Below is a small trained network, with its code and all its weights. Each question gives an input and a class and asks what happens when units are switched off, that is, made to give their printed mean instead of their output.

import numpy as np


def w(rows, s, z=0):
    codes = np.array(rows[::2]) - 128.0
    scale = np.full(codes.shape[1], s)
    scale[-1] = z or s
    return codes * scale


def norm(h):
    return h / np.sqrt((h * h).mean(-1, keepdims=True) + 1e-5)


def f(y):
    return y / 2 * (1 + np.tanh(0.7978845608 * (y + 0.044715 * y**3)))


def log_softmax(a):
    a = a - a.max(-1, keepdims=True)
    return a - np.log(np.exp(a).sum(-1, keepdims=True))


def net(x, mask):
    res = np.array(x, float).reshape(1, 4) / 4 @ E
    u = 0
    for l in range(3):
        y = f(norm(res) @ A[l][:, :-1].T + A[l][:, -1])
        res = res + np.where(mask[u : u + 4], y, B[l][:, -1]) @ B[l][:, :-1]
        u += 4
    return log_softmax(norm(res)[-1] @ U[:, :-1].T + U[:, -1])


A, B = {}, {}
E = w([
[188,92,15,249,50,170,124,108],'x0',
[157,205,112,158,242,145,53,62],'x1',
[140,134,132,121,109,133,122,117],'x2',
[142,193,67,159,142,11,210,1],'x3',
],0.0088)
A[0] = w([
[142,87,163,30,104,71,174,132,1],'L0N0',
[98,123,89,110,99,2,166,60,207],'L0N1',
[83,153,186,91,137,120,110,128,247],'L0N2',
[127,74,57,167,90,93,164,64,45],'L0N3',
],0.009,0.0025)
B[0] = w([
[98,172,75,139,186,214,205,246,178],'L0N0',
[254,234,184,142,69,121,240,91,254],'L0N1',
[100,37,46,8,94,154,195,60,200],'L0N2',
[14,32,162,220,81,156,136,32,206],'L0N3',
],0.0067,0.0082)
A[1] = w([
[63,133,90,88,170,195,2,137,217],'L1N0',
[82,72,134,101,42,180,104,229,75],'L1N1',
[180,142,114,226,96,144,81,171,253],'L1N2',
[115,98,234,90,188,131,121,91,156],'L1N3',
],0.0095,0.0031)
B[1] = w([
[172,96,150,130,41,251,214,80,237],'L1N0',
[48,102,87,86,152,8,51,155,254],'L1N1',
[127,168,255,187,195,59,15,197,222],'L1N2',
[230,134,3,111,42,148,54,129,183],'L1N3',
],0.0099,0.0073)
A[2] = w([
[160,237,165,68,125,100,183,117,10],'L2N0',
[205,233,95,159,188,115,148,29,59],'L2N1',
[254,104,140,123,112,188,24,229,254],'L2N2',
[189,231,44,134,199,88,72,1,15],'L2N3',
],0.0085,0.0024)
B[2] = w([
[173,117,107,119,200,160,204,185,196],'L2N0',
[74,140,96,95,135,119,42,192,253],'L2N1',
[159,187,119,184,198,123,189,66,230],'L2N2',
[78,2,142,74,97,138,51,178,218],'L2N3',
],0.013,0.0072)
U = w([
[96,82,60,5,133,121,107,198,162],'0',
[69,101,160,172,155,46,21,166,213],'1',
[165,203,111,73,155,79,249,182,71],'2',
[116,126,148,197,33,78,187,53,86],'3',
[193,136,88,77,116,208,149,38,233],'4',
[187,180,210,198,222,180,102,97,4],'5',
],0.019,0.003)

Each question gives the input, the list of numbers given to net, and the class t.
The units are the neurons (one row each of A and B). Each row of codes is followed by its name. A weight is (code - 128) times the scale printed after its matrix; where a second scale follows, it is the last column's (A, B and U).
mask holds one flag per neuron, layer by layer. A switched-off neuron (its flag False) gives its mean, the last column of its row in B, instead of its output. The means were averaged over made-up inputs and are rounded, as every weight is.
A unit's drop is (log p(t) with every unit on - log p(t) with that unit switched off) / (log p(t) with every unit on - log p(t) with every unit switched off).
The circuit of an input: a set's keep is (log p(t) with only the set's units on - log p(t) with every unit switched off) / (log p(t) with every unit on - log p(t) with every unit switched off). Starting from all 12 units, units are removed one at a time, each time the one whose removal leaves the highest keep (on an exact tie, the one counted first), for as long as the keep stays at least 0.8.
units of the circuit, in order: the units of the circuit, biggest drop first
unit that matters most: the unit with the biggest drop
top k neurons: the k neurons with the biggest drops, biggest first
top k neurons in layer l: the k neurons of layer l with the biggest drops, biggest first
drop when u is switched off: that unit's drop, to one decimal
input [1,6,2,-7], class 5: top 2 neurons in layer 0	(L0N2 L0N3)
input [-1,-7,0,4], class 2: unit that matters most	L0N1
input [2,1,-7,4], class 1: top 2 neurons	(L1N0 L2N1)
input [7,-1,3,-7], class 1: top 2 neurons	(L1N1 L0N1)
input [0,1,5,-7], class 4: top 4 neurons	(L1N0 L0N1 L2N2 L2N1)
input [1,4,-5,-1], class 5: top 2 neurons	(L0N2 L1N2)
input [4,2,-1,1], class 1: top 3 neurons	(L1N0 L2N2 L0N3)
input [1,-1,-5,-1], class 1: top 3 neurons	(L0N1 L0N2 L1N1)
input [-6,2,8,7], class 0: top 3 neurons in layer 2	(L2N3 L2N1 L2N2)
input [1,2,-2,-4], class 5: top 3 neurons	(L0N2 L1N2 L1N0)
input [-6,1,7,4], class 0: top 4 neurons	(L1N0 L2N3 L2N1 L2N2)
input [-5,8,-5,1], class 0: top 2 neurons	(L2N3 L2N1)
input [-7,1,2,0], class 4: top 2 neurons in layer 2	(L2N1 L2N3)
input [7,2,0,-4], class 5: top neuron	(L2N2)
input [0,2,5,5], class 0: top 2 neurons in layer 1	(L1N2 L1N1)
input [1,-5,3,1], class 3: top 2 neurons	(L0N3 L2N1)
input [1,-3,-5,-6], class 1: top 2 neurons	(L1N1 L0N2)
input [7,-7,-5,0], class 1: top 2 neurons in layer 0	(L0N1 L0N2)
input [-8,6,2,0], class 4: top 2 neurons	(L0N1 L1N0)
input [-5,-1,8,1], class 2: units of the circuit, in order	(L2N3)
input [-8,7,3,5], class 0: drop when L0N3 is switched off	0.0
input [6,-6,5,-5], class 1: drop when L1N1 is switched off	0.2
input [5,-5,3,-8], class 1: drop when L1N1 is switched off	1.6
input [6,-8,1,-8], class 1: drop when L1N1 is switched off	0.4
